[[112 125 141 103 111 151 151 150 144 143 140 104 111]
 [145 131 115 154 145 105 105 105 112 113 116 153 145]
 [110 126 142 102 110 152 152 151 144 144 140 103 111]]
->
[[112 141 111 151 144 140 111]
 [145 115 145 105 112 116 145]
 [110 142 110 152 144 140 111]]

[[130 133 122 122 122 122 122 121 122 131 122 122 131 126 122]
 [149 132 119 119 118 116 117 114 116 150 117 119 148 109 121]
 [129 134 122 122 122 122 122 122 122 128 122 122 129 128 122]
 [139 133 121 121 120 119 120 118 119 139 119 120 139 118 121]
 [119 134 123 123 124 125 124 126 125 120 124 123 121 136 123]]
->
[[130 122 122 122 122 122 131 122]
 [149 119 118 117 116 117 148 121]
 [129 122 122 122 122 122 129 122]
 [139 121 120 120 119 119 139 121]
 [119 123 124 124 125 124 121 123]]

[[129 123 127 123 133 126 128 129 131 123 121 125]
 [132 124 128 108 130 128 123 123 127 125 122 132]
 [122 129 126 129 125 127 122 130 125 134 138 133]
 [129 128 132 131 125 129 124 127 107 124 123 124]
 [127 130 128 142 132 119 126 134 148 126 130 127]
 [125 127 129 126 125 125 129 132 123 126 113 127]]
->
[[129 127 133 128 131 121]
 [132 128 130 123 127 122]
 [122 126 125 122 125 138]
 [129 132 125 124 107 123]
 [127 128 132 126 148 130]
 [125 129 125 129 123 113]]

[[113 147 115 123]
 [105 131 121 149]
 [142 132 115 102]
 [146 107 157 157]
 [145 122 114 134]
 [110 151 125 128]
 [128 142 126 129]]
->
[[113 115]
 [105 121]
 [142 115]
 [146 157]
 [145 114]
 [110 125]
 [128 126]]

[[150 114 126 124 142 129 111]
 [115 120 119 126 134 116 119]
 [144 130 136 116 137 126 119]
 [114 130 138 128 104 121 148]
 [123 125 121 128 133 117 120]
 [116 123 119 138 128 125 132]
 [130 143 136 131 100 114 154]
 [148 115 126 123 141 128 112]]
->
[[150 126 142 111]
 [115 119 134 119]
 [144 136 137 119]
 [114 138 104 148]
 [123 121 133 120]
 [116 119 128 132]
 [130 136 100 154]
 [148 126 141 112]]

[[125 125 129 126 125 130 127 124 130 129 126 127 125 129 105]
 [130 130 128 126 127 130 123 128 128 127 125 130 130 130 123]]
->
[[125 129 125 127 130 126 125 105]
 [130 128 127 123 128 125 130 123]]

[[116 118 140 137 113 120 120 125 139 118 122 133]
 [133 148 132 128 128 138 134 119 122 148 129 120]
 [117 126 152 148 119 120 116 131 132 123 118 132]
 [145 141 123 119 146 142 131 122 123 142 124 117]
 [144 130 117 116 146 141 143 129 125 131 140 119]]
->
[[116 140 113 120 139 122]
 [133 132 128 134 122 129]
 [117 152 119 116 132 118]
 [145 123 146 131 123 124]
 [144 117 146 143 125 140]]

[[144 148 155 134 124 130 131 129 127 134 128 153 131]
 [112 107 106 119 134 136 134 138 134 134 135 103 136]
 [118 117 121 110 140 142 143 143 142 144 145 119 144]
 [116 107 102 130 113 117 117 116 115 114 117 106 116]
 [144 137 136 149 103 103 106 105 104 106 104 136 108]
 [120 112 106 130 123 124 122 118 119 118 119 105 121]]
->
[[144 155 124 131 127 128 131]
 [112 106 134 134 134 135 136]
 [118 121 140 143 142 145 144]
 [116 102 113 117 115 117 116]
 [144 136 103 106 104 104 108]
 [120 106 123 122 119 119 121]]
---
[[131 123 113 136]
 [107 134 143 102]
 [128 125 119 131]]
->
[[131 123 113 136]
 [128 125 119 131]
 [107 134 143 102]]

[[129 125 139 114 143 123 131 125 121 115 117]
 [122 105 113 107 125 108 100 132 112 126 115]
 [130 125 134 125 140 115 107 156 127 139 126]
 [114 118 102 125 120 117 108 152 122 138 124]]
->
[[114 118 102 125 120 117 108 152 122 138 124]
 [122 105 113 107 125 108 100 132 112 126 115]
 [130 125 134 125 140 115 107 156 127 139 126]
 [129 125 139 114 143 123 131 125 121 115 117]]

[[125 123 127 124 118 126]
 [134 134 132 143 114 128]
 [123 124 129 127 122 118]
 [141 135 130 125 140 147]
 [140 143 134 145 153 128]]
->
[[125 123 127 124 118 126]
 [123 124 129 127 122 118]
 [141 135 130 125 140 147]
 [134 134 132 143 114 128]
 [140 143 134 145 153 128]]

[[120 150 125 108 141 141 107]
 [142 139 133 124 117 114 117]
 [112 138 132 113 143 124 118]
 [131 122 117 117 123 131 138]]
->
[[131 122 117 117 123 131 138]
 [120 150 125 108 141 141 107]
 [112 138 132 113 143 124 118]
 [142 139 133 124 117 114 117]]

[[140 131 104 133 115 126]
 [126 124 156 130 117 128]
 [142 131 117 125 123 126]]
->
[[140 131 104 133 115 126]
 [142 131 117 125 123 126]
 [126 124 156 130 117 128]]

[[134 125 130 119 129 129 121 131 138 123 128 138 131]
 [128 151 129 121 114 129 142 124 134 118 121 138 120]
 [134 128 135 118 125 133 122 134 140 120 128 140 130]
 [128 139 132 138 140 144 122 136 125 119 138 130 139]]
->
[[128 151 129 121 114 129 142 124 134 118 121 138 120]
 [134 125 130 119 129 129 121 131 138 123 128 138 131]
 [128 139 132 138 140 144 122 136 125 119 138 130 139]
 [134 128 135 118 125 133 122 134 140 120 128 140 130]]

[[104 132 124 119 117 123]
 [106 126 128 131 131 107]
 [135 137 121 144 135 149]
 [105 133 125 116 113 127]]
->
[[135 137 121 144 135 149]
 [104 132 124 119 117 123]
 [105 133 125 116 113 127]
 [106 126 128 131 131 107]]

[[122 154 154 149]
 [100 148 148 124]
 [129 150 150 155]]
->
[[100 148 148 124]
 [129 150 150 155]
 [122 154 154 149]]

[[110 150 137 152 112 147 121 121]
 [113 147 135 149 113 144 128 117]
 [111 149 139 153 111 148 121 118]]
->
[[113 147 135 149 113 144 128 117]
 [110 150 137 152 112 147 121 121]
 [111 149 139 153 111 148 121 118]]
